Below is a small trained network, with its code and all its weights. Each question gives an input and a target symbol and asks what happens when units are switched off, that is, made to give their printed mean instead of their output.

import numpy as np


def w(rows, s, z=0):
    codes = np.array(rows[::2]) - 128.0
    scale = np.full(codes.shape[1], s)
    scale[-1] = z or s
    return codes * scale


def norm(h):
    return h / np.sqrt((h * h).mean(-1, keepdims=True) + 1e-5)


def f(y):
    return y / 2 * (1 + np.tanh(0.7978845608 * (y + 0.044715 * y**3)))


def softmax(a):
    e = np.exp(a - a.max(-1, keepdims=True))
    return e / e.sum(-1, keepdims=True)


def log_softmax(a):
    a = a - a.max(-1, keepdims=True)
    return a - np.log(np.exp(a).sum(-1, keepdims=True))


def net(x, mask):
    ids = ['ΘΞΣΩβγζμπ'.index(c) for c in x.split()]
    T = len(ids)
    res = E[ids] + P[:T]
    r = norm(res)
    for j in range(3):
        rows = slice(2 * j, 2 * j + 2)
        q, k, v = (r @ M[0][rows].T for M in (Q, K, V))
        z = softmax(np.where(np.tri(T) > 0, q @ k.T / 2**0.5, -1e9)) @ v
        o = O[0][rows]
        res = res + np.where(mask[j], z, o[:, -1]) @ o[:, :-1]
    y = f(norm(res) @ A[0][:, :-1].T + A[0][:, -1])
    res = res + np.where(mask[3:11], y, B[0][:, -1]) @ B[0][:, :-1]
    return log_softmax(norm(res)[-1] @ U[:, :-1].T + U[:, -1])


Q, K, V, O, A, B = {}, {}, {}, {}, {}, {}
E = w([
[146,120,61,140,106,96],'Θ',
[151,201,93,173,138,145],'Ξ',
[143,118,59,138,97,90],'Σ',
[72,183,107,119,110,168],'Ω',
[37,164,90,103,132,59],'β',
[98,59,44,104,167,113],'γ',
[154,76,73,212,164,3],'ζ',
[151,112,90,247,199,68],'μ',
[126,65,121,139,200,146],'π',
],0.0034)
P = w([
[165,115,248,107,100,141],'0',
[76,58,7,100,67,255],'1',
[58,118,37,161,13,234],'2',
[92,89,80,131,209,84],'3',
[166,125,184,188,123,75],'4',
[133,100,131,68,88,202],'5',
[181,113,133,121,2,252],'6',
[59,60,29,62,178,108],'7',
],0.0022)
Q[0] = w([
[141,70,60,128,17,222],'H1',
[152,88,148,170,101,105],'H1',
[152,52,127,126,228,76],'H2',
[192,157,253,116,122,164],'H2',
[157,155,161,134,64,159],'H3',
[112,114,58,195,62,200],'H3',
],0.0043)
K[0] = w([
[148,141,172,118,177,56],'H1',
[71,200,166,145,114,117],'H1',
[121,144,125,51,127,170],'H2',
[135,202,135,165,46,91],'H2',
[110,116,92,176,166,61],'H3',
[157,82,253,100,147,53],'H3',
],0.0051)
V[0] = w([
[148,44,94,192,237,163],'H1',
[195,111,85,106,32,221],'H1',
[81,184,78,93,96,56],'H2',
[180,206,155,216,69,43],'H2',
[110,50,114,91,107,45],'H3',
[80,204,134,118,157,255],'H3',
],0.0044)
O[0] = w([
[80,64,173,206,103,70,226],'H1',
[218,10,183,3,62,154,183],'H1',
[164,184,84,74,175,99,123],'H2',
[114,38,12,96,114,74,6],'H2',
[116,119,183,98,211,120,184],'H3',
[160,177,76,192,35,206,54],'H3',
],0.0049,0.0018)
A[0] = w([
[154,202,194,114,195,27,190],'N1',
[159,103,165,169,34,94,151],'N2',
[243,125,131,113,74,220,74],'N3',
[169,42,178,133,127,155,207],'N4',
[68,56,99,74,145,168,125],'N5',
[134,6,104,193,209,109,195],'N6',
[72,75,29,62,105,131,253],'N7',
[45,90,88,143,216,33,248],'N8',
],0.0026,0.0014)
B[0] = w([
[140,163,146,97,91,217,175],'N1',
[106,158,131,158,164,188,150],'N2',
[134,74,152,185,73,2,133],'N3',
[200,149,170,156,85,193,188],'N4',
[177,130,121,138,80,59,153],'N5',
[245,153,74,163,149,108,223],'N6',
[135,216,164,183,70,34,196],'N7',
[169,173,190,171,90,97,252],'N8',
],0.003,0.0021)
U = w([
[158,50,144,3,157,100,24],'Θ',
[149,120,56,136,30,157,126],'Ξ',
[152,44,134,10,135,83,50],'Σ',
[180,161,91,102,26,167,255],'Ω',
[93,253,15,91,225,129,125],'β',
[86,122,203,114,171,115,133],'γ',
[56,118,90,171,200,8,78],'ζ',
[45,97,118,234,137,68,172],'μ',
[82,86,251,194,122,195,137],'π',
],0.0042,0.00099)

Each question gives the input, a string of symbols that net reads in full, and the target symbol t.
The units are the heads (2 rows each of Q, K, V and O) and the neurons (one row each of A and B). Each row of codes is followed by its name. A weight is (code - 128) times the scale printed after its matrix; where a second scale follows, it is the last column's (O, A, B and U).
mask holds one flag per unit, heads first, then neurons. A switched-off unit (its flag False) gives its mean, the last column of its rows in O or B, instead of its output. The means were averaged over made-up inputs and are rounded, as every weight is.
A unit's drop is (log p(t) with every unit on - log p(t) with that unit switched off) / (log p(t) with every unit on - log p(t) with every unit switched off).
The circuit of an input: a set's keep is (log p(t) with only the set's units on - log p(t) with every unit switched off) / (log p(t) with every unit on - log p(t) with every unit switched off). Starting from all 11 units, units are removed one at a time, each time the one whose removal leaves the highest keep (on an exact tie, the one counted first), for as long as the keep stays at least 0.8.
units of the circuit, in order: the units of the circuit, biggest drop first
unit that matters most: the unit with the biggest drop
which heads matter: for each layer, one digit per head in row order, 1 if its drop is at least 0.15 and else 0, layers parted by /
drop of u: that unit's drop, to one decimal
input Ω Σ Ξ β Ω β β Θ, target β: which heads matter => 110
input ζ Ω Ω ζ ζ Ξ Σ, target ζ: units of the circuit, in order => (H1; H3)
input ζ Ξ Θ, target ζ: which heads matter => 101
input μ Σ Ω, target μ: units of the circuit, in order => (H1; H2)
input μ μ Σ π π π Ω Ω, target π: units of the circuit, in order => (H2)
input β β Σ Ξ γ, target β: which heads matter => 110
input Σ Σ γ, target Θ: units of the circuit, in order => (H1; H3)
input Σ Σ Θ, target Σ: units of the circuit, in order => (H1; H3)
input β Σ μ, target β: units of the circuit, in order => (H1; H2)
input Ω Θ γ π μ Θ, target π: units of the circuit, in order => (H2; N7; H1)
input Ξ Σ β γ Σ Ω Ξ Ξ, target Ω: which heads matter => 101
input μ ζ ζ ζ Ω, target ζ: units of the circuit, in order => (H2; H1)
input β Θ γ, target β: which heads matter => 100
input Ω β γ β, target β: unit that matters most => H2
input γ Σ Ω β Ω π Σ Σ, target π: which heads matter => 010
input Θ γ β Ω Ω, target β: units of the circuit, in order => (H2; H1)
input β π Σ, target β: which heads matter => 100
input π Ω Θ, target π: which heads matter => 010
input μ Σ π ζ μ Ω Θ, target μ: which heads matter => 100
input β Σ Ω, target β: unit that matters most => H1
input μ μ Ξ, target μ: drop of H2 => 0.1
input Ω π β π Ξ γ, target π: drop of N2 => 0.0
